Each row has a class, written after it.
[ 239  -37 -148  -33   77  127  480  307 -220  138 -393  438  376  270
 -269 -145 -206  388  206  -59  -37  211 -312   86 -531 -312 -296  319
  255  -35  319 -102  -19 -104]	(85)
[ 219 -106  -94 -123  208   -8    0 -293  130  201   38   20 -285 -220
  158  -45   35  209 -174  114  -86  -61   54  121   43  215   63   97
   78  135  130  -22   62  123]	(56)
[ 205 -136 -111  -92  131   41   -3 -237   39  209  -33   34 -272 -199
   62    0   19  288 -223   82  -79   93   13  144   45  194   48  188
   67  129  123  -30   37  114]	(99)
[ 115  -31 -121  356  211 -112  -40 -101    5  212  350  -63 -147  -66
   51  -68 -222   48  235  147 -321 -669 -300 -103 -417   59  202   96
 -162  -83  -35 -443  406 -332]	(215)
[ 210    3  -24 -135   34   35   58   99  -62   27  -54  198  -51 -208
   31  -82  165   16  -97   75  -97  206  176 -104  -70  -30  -84  137
   17   -4  283  198  -43   30]	(99)
[  71   75   91 -142  216  -14  406  -61 -110 -197  -11    5   48 -278
   94 -139   20 -255   57  -63   59  194   72 -271   77 -110 -308  -36
   87   10 -192  172  -58  146]	(215)
[ 350  -60 -194  -12  259  263 -176   19  246  527   66  242 -439 -230
  146  190 -352  293  -79  108 -147 -230 -251  -27 -458   25  -26  590
  207 -152  241  -15  458 -170]	(212)
[-379  -72 -138 -112 -219  179  212  222 -252    5  411  457  122 -218
 -172  145  -85   49 -305 -338 -350  234   85  108 -247  179   49  269
  183 -398  -14  458  194  225]	(108)
[  65 -116 -148  -24  181   41  -22 -337   85  256  -58   41 -251  -92
   83   22  -35  264 -208   -5  -85  -66   29  130  -42  221  -10  163
   53  106   79  -14   31   35]	(165)
[  50   74   91   -7  -92  201  562  652 -290 -115  -27  390  333  198
  116 -328 -244  418 -145 -163 -328  618   29  279  -21   28 -191  204
   22 -258 -125  663  131   25]	(166)
[   0   80  114 -100  190   51  475 -182  -81 -108   31  -13   81 -227
  114 -168   -2 -172    2   -5   70   81   49 -238   49  -64 -286  -78
   51   15  -76  160  -46  187]	(94)
[ 446  113 -313  527  215 -215  226  330 -204  178  -74   99  -31   87
 -307  124   67  173   65 -127   75  328   67  182 -503 -113   80  341
 -140  -15 -193   28  175 -237]	(85)
[  94   98  119 -100  218   72  449  -73  -86 -174  -33  -50    7 -305
   19 -119    9 -227   58  -73   73  236   83 -245  117 -137 -272  -65
  105   37 -229  201  -13  250]	(87)
[ 123 -228 -172   19  425  447 -210 -212  526  377  113   16 -430  -54
 -318  500 -134  262   69   44  333 -178 -603  356 -185   73  378  221
  244   57   98  261  548   41]	(212)
[ 219    0  -12 -218    8   41   22    0   -7   57 -114  177  -36 -211
   46  -71  135  -55   -8   90  -71  205  225 -156  -98    7 -140  139
   53   25  332  199  -57   -6]	(212)
[ 126 -106  -76  -24  168  -17  -27 -297  136  198   -4   36 -230 -143
  126  -25   19  330 -233    3 -121    8   91  142  -22  207   54  137
   26   51   97  -64   24   96]	(202)
[ 231   -5   -9 -164   53   65   18   49  -47   40 -111  237  -94 -272
   15 -123  182   11  -89   53 -158  262  216 -112 -101   33 -165  206
   56   17  292  216  -43    6]	(99)
[ 222  -27  -31  -89    4  -14    6  148    8    0  -61  165  -31 -241
   24  -87  222 -106  -61   49  -30  194  137 -118  -18   39  -64  147
   29  -43  349  236  -47  -12]	(202)
[ 131 -102  -97   26  152  -32   64 -264   44  244  -16   -7 -290 -172
   65  -19   32  286 -231    2  -52   33   81  152  -24  187   -4  152
   12   60   67  -53   18  119]	(94)
[ 239   29    0 -215  -66   77   29  151  -21   69 -147  202  -33 -187
   61  -97   91  -35  -50   70 -143  272  137  -99  -67  -19 -123  206
   37   19  397  274  -58  -49]	(165)
[ 210    2  -29 -164  -17   28   11   39  -21   58 -120  204  -65 -245
    4  -84  197  -43  -13   91  -50  240  139  -16  -37   57 -117  164
   50   48  378  278  -38  -40]	(108)
[ -56   77   91  349  -34  354  533 -306 -268   -7 -139   93  127  232
 -313  122   53  459  283 -150  175  386 -299  123 -303 -105 -156  115
   21 -413   30   69   90 -386]	(94)
[ 169 -110  -98  -99  219    9   97 -265   91  249    3  -21 -290 -174
  101    6  -23  333 -285   26  -96   24   39  150    8  158   30  136
   -6  119  107  -59   43  119]	(99)
[ -86   81   27  223   -2  -13  570  107 -482  -11  103  109 -158 -197
  302 -218  140 -277 -249  -13 -152  342  224 -137 -151 -263 -325  203
   57 -280 -197  345    4  -10]	(215)
[ 203 -146 -112  -59  112   53   22 -250  101  197   15   12 -173  -29
  113  -77  -30  269 -210  107 -123 -106    3   95  -24  222   64  147
   17   68  127  -72   49   78]	(56)
[ -39   82   86  -53  174   28  461 -124 -105 -114   34  -24   34 -243
   45 -113  -19 -190   12  -83   64  120   48 -244   69  -95 -247  -79
   -6  -25 -195  210  -47  141]	(166)
[  76 -197  -21 -173   63  276 -105   18  119  242   80  100 -460   43
  267  323 -157  182 -282    1  -47  196 -299 -202 -184 -130    8  532
    1 -113  525 -149  -75 -209]	(212)
[ -13   84  104 -107  200   26  474 -189 -123 -133  -24  -49   30 -234
   87  -82   13 -194   22  -92  146  230  131 -286  146 -121 -299  -76
   42  -31 -174  265  -25  224]	(108)
[  91 -132 -111 -111  148   32   97 -280   44  187  -36   60 -227 -212
  121  -41   31  269 -285   11 -160   28   82   93   -1  177   -7  127
   61  145  131   24  -43   71]	(215)
[ 502   60  156   53  154  348   83  548   76   80  -69  327  144   61
  -82   10 -126  283   28   -2 -460  138 -293 -251 -477  -59   41  569
  156 -403   78   66  242 -427]	(202)
[ 135 -121 -122  -14  195    2   40 -261   57  210   -1  -30 -232 -245
   45  -24    7  316 -203   45 -160   53   77  241  -13  246   47  108
   38  152   25    0   56  103]	(85)
[ 267 -136 -106  -24  159   17  -35 -246   92  214    3  -41 -313 -241
   25   47   43  216 -164   41  -75   34   21  145  -26  211  145  132
   89  166  117  -55   42   43]	(85)
[ 118  -55 -553  434   10 -100 -169  -36 -300  369  122  -15 -441  248
 -286  420  -44 -369  143  -91  356 -176 -369 -388 -172  178   -6  236
 -202   -2  239  395  248 -165]	(87)
[ -48   63  102  -96  194  -19  447 -159 -139 -113   10  -37   -5 -352
   73 -185   34 -205   -1  -92   12  248   65 -214  141 -106 -285  -71
    3  -37 -218  181  -73  153]	(215)
[ 193  -12  -19 -142   47   47   -7   96  -46   77  -92  179  -51 -192
   18  -83  159    7  -73  122  -79  200  130  -49  -11    8  -98  105
    9   34  326  300  -12   20]	(99)
[ 644   51  -33  200  205  388 -365  -66  169   -8  150  350 -174  184
   -2 -108   93  239  317  102 -243 -176 -339 -326 -320  194  303  221
  158 -381  233   49  403  -27]	(87)
[ 757 -285  186 -150  328   82  129  695 -158 -292 -121 -144  200 -290
 -281  -21 -151   36  210  234 -249   19   91   54 -222  -61  -69  250
  422  244 -343 -213  200   83]	(165)
[ 150  -62  -88  123    2   30  144  122  141  -19 -190  175 -493  -64
   45 -103  186  417 -109 -156  206  254  235  232  -97 -285  168  185
   -3  164   23 -253 -190 -148]	(165)
[ 196   52  -68  -78  201  198  -75   -1  -14  108  164  -45 -255  -73
   83   14 -188  111  265  -81 -493  284 -519 -282  -24  149  -40  406
  -89 -282  147 -166  442 -111]	(99)
[ -17   60  102  -61  168   32  450 -129 -102 -153  -19  -30   55 -217
   36 -135    4 -156    1  -88   54  228   70 -146   86  -79 -273  -63
  -17   18 -139  279  -11  123]	(99)
[ 212 -142 -130  -66  167  138   42 -244  122  264   33  -17 -254 -228
   93  -44  -33  275 -364    3 -179  -19  -15   87  -22  217   55  195
   24   72  111  -45   42   75]	(215)
[ -73   77  106  -89  145   52  404 -174  -95 -142   -2  -47    4 -208
   67  -87  -12 -189   -1 -103   65  219   74 -218   86 -128 -280  -74
   -9  -14 -166  217  -65  117]	(3)
[ 240   11   10 -194  -30   82  -36   89   22   29 -117  205  -30 -181
  -15  -89  204  -51  -48  126 -103  284  163 -119  -96  -29  -95  189
   21   31  395  228  -84   44]	(56)
[ -40 -177 -158  166  448 -107   80 -742 -324  473   92  191 -414  411
 -158  309 -190  232  228 -333  -15  269 -294  160 -452 -255   64  -45
 -175    6   87  342   24 -403]	(94)
[ 159   30   30 -159   -7   14   47   32  -48   32 -139  200  -63 -295
   28 -107  185  -12  -20   86 -103  309  183 -125  -37   22 -164  169
   21   36  346  167 -100  -26]	(3)
[ -61   84  126  -84  139   17  444 -198 -124  -83   54  -30   16 -227
   76 -118  -24 -222    2 -104   73  179   54 -239  105  -87 -229 -109
   -4  -26 -160  201  -72  150]	(166)
[ 133 -151  -75  -61  113    6  -25 -328  131  212   -7  -21 -164 -117
  120  -39    1  303 -182  163 -131  -13   63  185  -14  208  115  113
   26   86  104  -73   48  132]	(85)
[ 156  -22  159 -225   23  387  206  110  104  200   38   20  -98  -32
  -31  217   10  181 -110  263   80  112 -377  -66   22 -158  129  208
  224 -306  247   35  140  176]	(87)
[ 303  -27  -28  197   96  226  106  266 -201  170 -150  170 -215 -263
 -152   -6 -102  -15 -160 -360  -30  899   67 -222 -247   42 -404  700
  -91 -147  114  170    3 -171]	(212)
[   8  133  115 -141  152   -4  414 -132  -69 -122    9  -33  -29 -301
   97  -54   15 -255   43  -21   36  175   41 -307   87  -79 -232  -33
   43   32  -90  227  -13  138]	(3)
[ 188 -146  -79  -66  182   39  -29 -183   93  244    9   30 -268 -193
   66   -6    5  281 -218   55 -160   46   67  118  -37  202  121  202
   63  107   63  -96   53   75]	(212)
[-107   74 -221   30 -116 -117 -314  213   46  344  147  318 -309 -223
  -80  353 -216 -282  227  -90   78 -210 -601 -311 -182   29  111  462
  -23  -14  342 -269   32 -611]	(166)
[  22   98  134 -142  171   11  436 -132 -105 -174    0  -29   53 -237
  115 -152   -2 -250   81  -63   41  203   32 -328  107  -76 -285  -79
   61  -42 -139  193  -74  163]	(85)
[ 241 -126 -137  -88   88   31  -46 -170  126  186   41   31 -294 -206
   76  -13   72  174 -242   46  -78  -11   36  156    7  262   84  182
   77   83  201   -7   52  101]	(56)
[ -66  242  278  128  219   21   27 -396  125  263   13 -127  155  325
  186   75 -306  606  -54  313 -313  -69 -579  142   17   63   46  -19
 -457 -263  -72  190   48 -152]	(99)
[ -74   94  109  -71  111  -11  489 -145 -109 -206   10   -1   16 -225
  121 -136   20 -201   63  -73   97  160   56 -216   88 -118 -261  -84
   35  -19 -137  165  -60   93]	(3)
[ 292 -164   58 -180  167  642  633 -154 -279  180 -107  154  -18 -414
 -363  247   42  119  -65 -161  252  416 -187 -369 -185  -45 -271  252
  502 -126  623  173   73  115]	(56)
[ 227 -109 -206  238  281   65  230 -118 -104 -122 -177    2   55  209
  -35  116 -129  448  344  -76   31  -66 -158   46 -145   68 -209  177
  183 -319 -286   29  356 -135]	(94)
[  17  132  107  -53  247   38  498 -225 -106 -146   18  -30   28 -185
  110 -126   19 -196   -3 -163  114  240   91 -303   92 -171 -278  -82
    3 -108 -237  236  -40  219]	(108)
[ -95 -339 -109  181  458 -165  340 -471 -387  121   97  257  -39 -184
  231  129 -281   90 -251 -361 -217  379  280   47 -253  -59 -161  276
   34   91 -322  136 -159 -362]	(166)
[ 210   95  237  -13   16  168  173 -469   43  271 -323  267  474  582
 -249  127 -440  172  377  105  195 -258 -393 -209 -574 -193  -85   97
  211 -119  -58  -65   20 -319]	(212)
[ 399 -211   55 -259  506  325  374 -300  -52  263 -100 -194  130 -267
 -151   -6 -261  135 -215  401 -120  -60  -82 -448 -331 -219 -374  185
 -167  362  245  -66 -193   80]	(202)
[  89  105   89  -90  141   20  487  -40 -126 -168  -46  -31   13 -294
   40 -173   59 -202   37  -73  116  308  133 -241   79 -135 -295  -22
   56  -50 -237  157  -95  149]	(85)
[ 222   -8   14 -154   -1   21   47  112  -28   31 -173  197  -46 -251
    6 -128  173  -20  -45   68 -111  273  270 -113  -66    8 -163  174
   59   33  276  238  -67   61]	(166)
[ 686 -152 -183  -41  257  185  412  394   77 -142   25  349  -31  121
  -90   82  -77  158  155   21  179  163  -68 -165 -459 -294  224  347
  361   31  254  244  450  419]	(99)
[ 264  -82    5  249  477  108  -41 -245   74  116  -12   82  410  -10
 -168  -17  -34  258  139  111 -264 -357 -516 -117  -78  260  268  -30
  -44   51  149 -143   99 -360]	(99)
[ 188 -146 -124  -55  199   15  114 -212   87  108   62  -58 -220 -253
  143  -45   15  208 -301   17 -179  -45  140   95  -16  227    3  159
   49  126   80  -81   54  173]	(56)
[  40   60  103 -116  184   -4  454 -197 -128 -169   11   -4    1 -228
  117 -131   51 -259   35 -101   72  169   60 -317   73 -102 -273  -24
   81  -55 -108  138  -62  182]	(108)
[   2   65   97  -37  280   17  428 -235 -114 -139   74  -46   -9 -285
   97  -96    1 -217    9 -123   75  188  -13 -192  139  -99 -198 -106
   41  -11 -223  213   10  148]	(99)
[ -62 -124  -16   30   60  255  261 -202   89  160  152  265  -41   -9
    1  129 -297  537   43  -58  138   26 -235  316 -222 -241  121   59
  151 -429  166  293  422  257]	(99)
[ -47   99   99  -59  214  -19  486 -281 -130 -111   10  -34  -65 -277
  128 -163   28 -196   37 -102   59  226  104 -282   38 -102 -340  -63
    2  -63 -161  164  -87  161]	(85)
[  -3   69   99  -36  182  -11  443 -117 -145 -195    5  -49   35 -239
   91 -150   30 -202   49 -139   66  334  129 -201  115  -84 -259  -70
   31  -28 -242  182  -67  148]	(85)
[ 281 -183   86   -1  154   19   31  328 -434  -45  -53  -62  254  341
 -249  151 -306  -57  433   36  -39  203 -353 -103 -214 -423 -142   63
   82 -104  -29 -184   70 -104]	(87)
[ 200 -144 -111   11  157   68   41 -271   89  192   -7   27 -200 -132
   43  -48  -20  318 -184   44  -92    4   12  167  -48  224   93  162
   13   91  122  -31   63   91]	(165)
[ 170   -8   43 -215  -19   71   61  152  -20   33 -132  163  -10 -197
   10 -107  184  -28  -65   86 -105  267  159  -89  -47  -23 -167  153
   59   12  370  200  -96   36]	(94)
[ 230 -207 -145  -84  176   57   39 -279  100  207    6   -5 -295 -198
  118   -7  -32  343 -260   38 -132  -33   72  101    2  229   98  187
   81   59   42  -65   55  118]	(212)
[ 185  -30 -117 -180 -237  154 -120  261 -159  319   -2  110 -144 -310
 -248  -46 -157 -145  348  344 -320  -79 -530 -135 -337  256 -220  492
  -49  210  740 -212  149 -546]	(212)
[ 211   39  -48 -176   -4   25   19  143  -32   57 -112  197  -82 -213
   53  -47  167   20  -86   54 -104  263  130  -82  -27  -28 -105  165
   55  -15  288  266  -81  -39]	(202)
